Here is a tiny trained network, its code and every weight. The questions are about switching its units off for an input and a class, where a switched-off unit gives its printed mean instead of its output.

import numpy as np


def w(rows, s, z=0):
    codes = np.array(rows[::2]) - 128.0
    scale = np.full(codes.shape[1], s)
    scale[-1] = z or s
    return codes * scale


def norm(h):
    return h / np.sqrt((h * h).mean(-1, keepdims=True) + 1e-5)


def f(y):
    return np.maximum(y, 0)


def log_softmax(a):
    a = a - a.max(-1, keepdims=True)
    return a - np.log(np.exp(a).sum(-1, keepdims=True))


def net(x, mask):
    res = np.array(x, float).reshape(1, 3) / 4 @ E
    u = 0
    for l in range(3):
        y = f(norm(res) @ A[l][:, :-1].T + A[l][:, -1])
        res = res + np.where(mask[u : u + 9], y, B[l][:, -1]) @ B[l][:, :-1]
        u += 9
    return log_softmax(norm(res)[-1] @ U[:, :-1].T + U[:, -1])


A, B = {}, {}
E = w([
[205,120,144,196,149,167,59,88],'x0',
[158,122,248,168,120,151,94,140],'x1',
[85,40,148,152,117,124,166,253],'x2',
],0.00065)
A[0] = w([
[212,183,42,143,171,240,143,143,10],'0.n0',
[177,27,108,197,157,124,80,225,71],'0.n1',
[248,79,46,220,128,175,46,69,82],'0.n2',
[68,154,143,87,237,212,212,135,5],'0.n3',
[171,61,164,224,107,145,107,196,95],'0.n4',
[254,135,170,197,221,151,6,86,112],'0.n5',
[119,71,55,131,207,104,150,156,83],'0.n6',
[178,62,153,211,100,136,109,188,92],'0.n7',
[179,113,202,174,186,103,97,104,40],'0.n8',
],0.0015,0.0029)
B[0] = w([
[118,126,254,60,69,70,120,159,130],'0.n0',
[29,87,133,141,160,94,187,192,189],'0.n1',
[139,121,134,135,190,12,84,131,204],'0.n2',
[200,203,64,66,143,161,72,56,128],'0.n3',
[66,104,100,189,178,207,183,130,200],'0.n4',
[154,135,31,80,153,130,124,80,248],'0.n5',
[130,191,217,105,71,131,147,120,158],'0.n6',
[66,100,106,197,187,201,178,129,186],'0.n7',
[191,198,203,122,105,201,89,71,141],'0.n8',
],0.0022,0.0017)
A[1] = w([
[246,129,104,151,150,133,35,96,77],'1.n0',
[160,180,101,103,111,103,104,20,156],'1.n1',
[163,147,193,125,122,127,97,146,60],'1.n2',
[129,150,156,90,54,112,142,129,161],'1.n3',
[154,139,124,165,167,208,105,70,133],'1.n4',
[209,168,169,149,111,115,54,89,106],'1.n5',
[97,107,106,97,142,50,144,173,127],'1.n6',
[184,104,104,153,124,104,67,133,4],'1.n7',
[254,127,103,138,133,94,32,91,49],'1.n8',
],0.0027,0.002)
B[1] = w([
[185,155,226,209,31,39,32,81,199],'1.n0',
[83,163,126,154,237,225,183,122,252],'1.n1',
[168,66,114,115,101,121,205,205,131],'1.n2',
[156,80,65,72,126,133,202,177,168],'1.n3',
[184,186,219,114,18,35,77,103,192],'1.n4',
[140,48,173,138,121,74,157,215,179],'1.n5',
[213,162,155,145,101,84,51,79,212],'1.n6',
[116,226,213,153,64,115,65,36,135],'1.n7',
[242,239,252,227,6,119,99,129,197],'1.n8',
],0.0019,0.0026)
A[2] = w([
[191,148,186,167,92,162,53,61,57],'2.n0',
[159,153,207,166,83,129,30,62,40],'2.n1',
[175,103,139,37,14,65,112,163,45],'2.n2',
[24,37,112,213,147,232,94,161,29],'2.n3',
[81,151,84,61,209,248,154,68,3],'2.n4',
[52,65,110,194,136,188,119,169,25],'2.n5',
[158,92,107,31,2,65,102,159,31],'2.n6',
[136,173,58,92,191,248,165,100,50],'2.n7',
[147,140,134,163,121,20,33,101,103],'2.n8',
],0.0021,0.0015)
B[2] = w([
[171,188,189,136,38,90,102,125,244],'2.n0',
[188,208,211,170,37,83,76,103,251],'2.n1',
[235,64,39,48,51,79,196,209,207],'2.n2',
[90,73,253,178,178,210,190,236,245],'2.n3',
[73,237,72,32,168,232,178,48,194],'2.n4',
[116,122,211,179,178,208,150,157,213],'2.n5',
[242,52,75,53,39,80,187,220,207],'2.n6',
[94,223,94,64,142,200,168,65,200],'2.n7',
[108,131,146,156,93,116,44,57,234],'2.n8',
],0.0026,0.0015)
U = w([
[4,252,4,4,252,252,251,4,226],'0',
[252,4,4,4,4,4,252,252,243],'1',
[252,252,252,252,4,5,4,4,252],'2',
[4,4,252,252,252,252,252,252,252],'3',
[7,4,5,219,251,4,5,9,4],'4',
[19,4,12,95,170,62,6,66,4],'5',
],0.0034)

Each question gives the input, the list of numbers given to net, and the class t.
The units are the neurons (one row each of A and B). Each row of codes is followed by its name. A weight is (code - 128) times the scale printed after its matrix; where a second scale follows, it is the last column's (A, B and U).
mask holds one flag per neuron, layer by layer. A switched-off neuron (its flag False) gives its mean, the last column of its row in B, instead of its output. The means were averaged over made-up inputs and are rounded, as every weight is.
A unit's drop is (log p(t) with every unit on - log p(t) with that unit switched off) / (log p(t) with every unit on - log p(t) with every unit switched off).
The circuit of an input: a set's keep is (log p(t) with only the set's units on - log p(t) with every unit switched off) / (log p(t) with every unit on - log p(t) with every unit switched off). Starting from the 12 units with the biggest drops (on a tie, the unit counted first), units are removed one at a time, each time the one whose removal leaves the highest keep (on an exact tie, the one counted first), for as long as the keep stays at least 0.8.
circuit, biggest first: the units of the circuit, biggest drop first
top k neurons: the k neurons with the biggest drops, biggest first
top k neurons in layer l: the k neurons of layer l with the biggest drops, biggest first
drop of u: that unit's drop, to one decimal
input [-1,-4,2], class 1: top neuron => [1.n1]
input [-6,7,-7], class 3: circuit, biggest first => [1.n1; 2.n8]
input [-1,-7,1], class 0: top 2 neurons in layer 1 => [1.n0; 1.n4]
input [1,-2,1], class 1: top 2 neurons in layer 0 => [0.n6; 0.n5]
input [-8,7,-4], class 1: top 3 neurons in layer 0 => [0.n5; 0.n4; 0.n7]
input [-7,-4,-2], class 0: top 2 neurons => [1.n0; 1.n4]
input [0,-3,1], class 1: top 2 neurons => [0.n5; 1.n1]
input [3,-7,2], class 0: top 4 neurons in layer 1 => [1.n0; 1.n8; 1.n4; 1.n5]
input [0,-2,2], class 1: top 2 neurons => [1.n1; 0.n6]
input [-5,8,-4], class 3: top 2 neurons in layer 2 => [2.n6; 2.n2]
input [1,-2,2], class 3: top 3 neurons => [1.n0; 0.n2; 1.n4]
input [-2,-1,-1], class 0: top 2 neurons => [0.n1; 0.n2]
input [-8,4,6], class 1: top 2 neurons in layer 1 => [1.n1; 1.n6]
input [-8,3,-4], class 0: top neuron => [0.n1]
input [7,-1,2], class 4: top 2 neurons in layer 1 => [1.n8; 1.n6]
input [4,3,2], class 3: drop of 2.n3 => 0.2
input [-7,-8,-3], class 0: drop of 1.n4 => 0.1
input [-1,-5,-6], class 0: drop of 1.n1 => 0.8
